Below are the code and all the weights of a small trained network. Each question names an input and a target symbol and asks about switching units off, where a switched-off unit gives its printed mean instead of its output.

import numpy as np


def w(rows, s, z=0):
    codes = np.array(rows[::2]) - 128.0
    scale = np.full(codes.shape[1], s)
    scale[-1] = z or s
    return codes * scale


def f(y):
    return y / 2 * (1 + np.tanh(0.7978845608 * (y + 0.044715 * y**3)))


def softmax(a):
    e = np.exp(a - a.max(-1, keepdims=True))
    return e / e.sum(-1, keepdims=True)


def log_softmax(a):
    a = a - a.max(-1, keepdims=True)
    return a - np.log(np.exp(a).sum(-1, keepdims=True))


def net(x, mask):
    ids = ['ΠΣβλξψ'.index(c) for c in x.split()]
    T = len(ids)
    res = E[ids] + P[:T]
    r = res
    for j in range(3):
        rows = slice(2 * j, 2 * j + 2)
        q, k, v = (r @ M[0][rows].T for M in (Q, K, V))
        z = softmax(np.where(np.tri(T) > 0, q @ k.T / 2**0.5, -1e9)) @ v
        o = O[0][rows]
        res = res + np.where(mask[j], z, o[:, -1]) @ o[:, :-1]
    y = f(res @ A[0][:, :-1].T + A[0][:, -1])
    res = res + np.where(mask[3:7], y, B[0][:, -1]) @ B[0][:, :-1]
    return log_softmax(res[-1] @ U[:, :-1].T + U[:, -1])


Q, K, V, O, A, B = {}, {}, {}, {}, {}, {}
E = w([
[238,101,117,60,114,66],'Π',
[123,204,199,49,122,79],'Σ',
[133,154,107,113,5,184],'β',
[143,154,200,109,196,159],'λ',
[74,92,157,149,152,95],'ξ',
[200,152,69,209,171,170],'ψ',
],0.021)
P = w([
[162,119,42,2,186,85],'0',
[164,77,159,52,54,58],'1',
[172,95,201,48,75,99],'2',
[143,98,194,77,94,104],'3',
[179,28,140,220,40,136],'4',
[116,139,181,83,175,143],'5',
[132,142,177,122,173,134],'6',
[126,136,178,142,144,151],'7',
[141,148,208,143,92,184],'8',
],0.0077)
Q[0] = w([
[25,121,32,153,135,87],'H0',
[84,100,114,209,106,106],'H0',
[248,194,46,89,110,167],'H1',
[69,167,204,91,160,135],'H1',
[113,222,72,254,67,145],'H2',
[164,115,158,84,115,236],'H2',
],0.0074)
K[0] = w([
[135,254,102,156,127,200],'H0',
[71,178,164,116,190,61],'H0',
[147,36,182,119,209,81],'H1',
[65,200,247,167,173,186],'H1',
[242,144,115,115,204,28],'H2',
[159,145,147,136,73,170],'H2',
],0.0089)
V[0] = w([
[58,137,143,153,108,98],'H0',
[164,148,82,129,72,212],'H0',
[137,4,113,81,116,112],'H1',
[120,135,160,182,202,92],'H1',
[133,184,133,108,55,148],'H2',
[183,139,172,128,119,134],'H2',
],0.012)
O[0] = w([
[79,200,148,94,17,128,1],'H0',
[189,73,114,224,52,116,130],'H0',
[85,101,200,135,81,186,202],'H1',
[96,77,129,165,156,170,79],'H1',
[167,110,205,120,95,75,244],'H2',
[200,213,147,2,197,194,215],'H2',
],0.0066,0.0072)
A[0] = w([
[157,80,195,189,121,116,145],'N0',
[133,165,55,170,150,161,78],'N1',
[86,173,208,255,198,143,5],'N2',
[128,106,158,134,180,64,142],'N3',
],0.0082,0.0025)
B[0] = w([
[69,85,155,168,127,161,252],'N0',
[109,154,247,151,96,145,167],'N1',
[148,120,102,109,4,109,193],'N2',
[119,103,190,82,94,140,254],'N3',
],0.014,0.0052)
U = w([
[140,94,137,63,133,209,83],'Π',
[128,159,140,130,52,102,2],'Σ',
[234,65,34,57,81,110,143],'β',
[2,119,148,114,118,173,141],'λ',
[86,199,152,84,76,123,197],'ξ',
[201,142,110,155,149,135,197],'ψ',
],0.0084,0.0036)

Each question gives the input, a string of symbols that net reads in full, and the target symbol t.
The units are the heads (2 rows each of Q, K, V and O) and the neurons (one row each of A and B). Each row of codes is followed by its name. A weight is (code - 128) times the scale printed after its matrix; where a second scale follows, it is the last column's (O, A, B and U).
mask holds one flag per unit, heads first, then neurons. A switched-off unit (its flag False) gives its mean, the last column of its rows in O or B, instead of its output. The means were averaged over made-up inputs and are rounded, as every weight is.
A unit's drop is (log p(t) with every unit on - log p(t) with that unit switched off) / (log p(t) with every unit on - log p(t) with every unit switched off).
The circuit of an input: a set's keep is (log p(t) with only the set's units on - log p(t) with every unit switched off) / (log p(t) with every unit on - log p(t) with every unit switched off). Starting from all 7 units, units are removed one at a time, each time the one whose removal leaves the highest keep (on an exact tie, the one counted first), for as long as the keep stays at least 0.8.
circuit, biggest first: the units of the circuit, biggest drop first
unit that matters most: the unit with the biggest drop
top k neurons: the k neurons with the biggest drops, biggest first
which heads matter: for each layer, one digit per head in row order, 1 if its drop is at least 0.15 and else 0, layers parted by /
drop of u: that unit's drop, to one decimal
input λ β β β ξ ψ ψ ξ ψ, target ξ: circuit, biggest first -> [N1, H0]
input Π λ β Σ, target Π: which heads matter -> 100
input β ψ λ, target λ: circuit, biggest first -> [N0, H2]
input Σ β β β, target β: unit that matters most -> H1
input ξ ξ λ β β Σ β ξ, target ξ: circuit, biggest first -> [H0, H1]
input ψ β λ, target λ: circuit, biggest first -> [N0, H0, H2]
input Σ Π λ ξ Σ λ λ Σ, target Π: circuit, biggest first -> [H0, H1, N3]
input ψ β ξ Π, target Π: which heads matter -> 011
input β Π ξ ξ β ξ β ψ ψ, target ξ: which heads matter -> 100
input β Σ Σ ξ ψ Σ λ λ, target ξ: top 2 neurons -> [N2, N0]
input ξ ψ ψ β λ λ ξ ξ, target ξ: drop of N0 -> 0.3
input β Π ψ Π, target Π: drop of N2 -> 0.1
input λ β Σ Σ β β, target β: drop of N1 -> 0.3
input ξ β ψ Σ λ, target ξ: circuit, biggest first -> [H0]
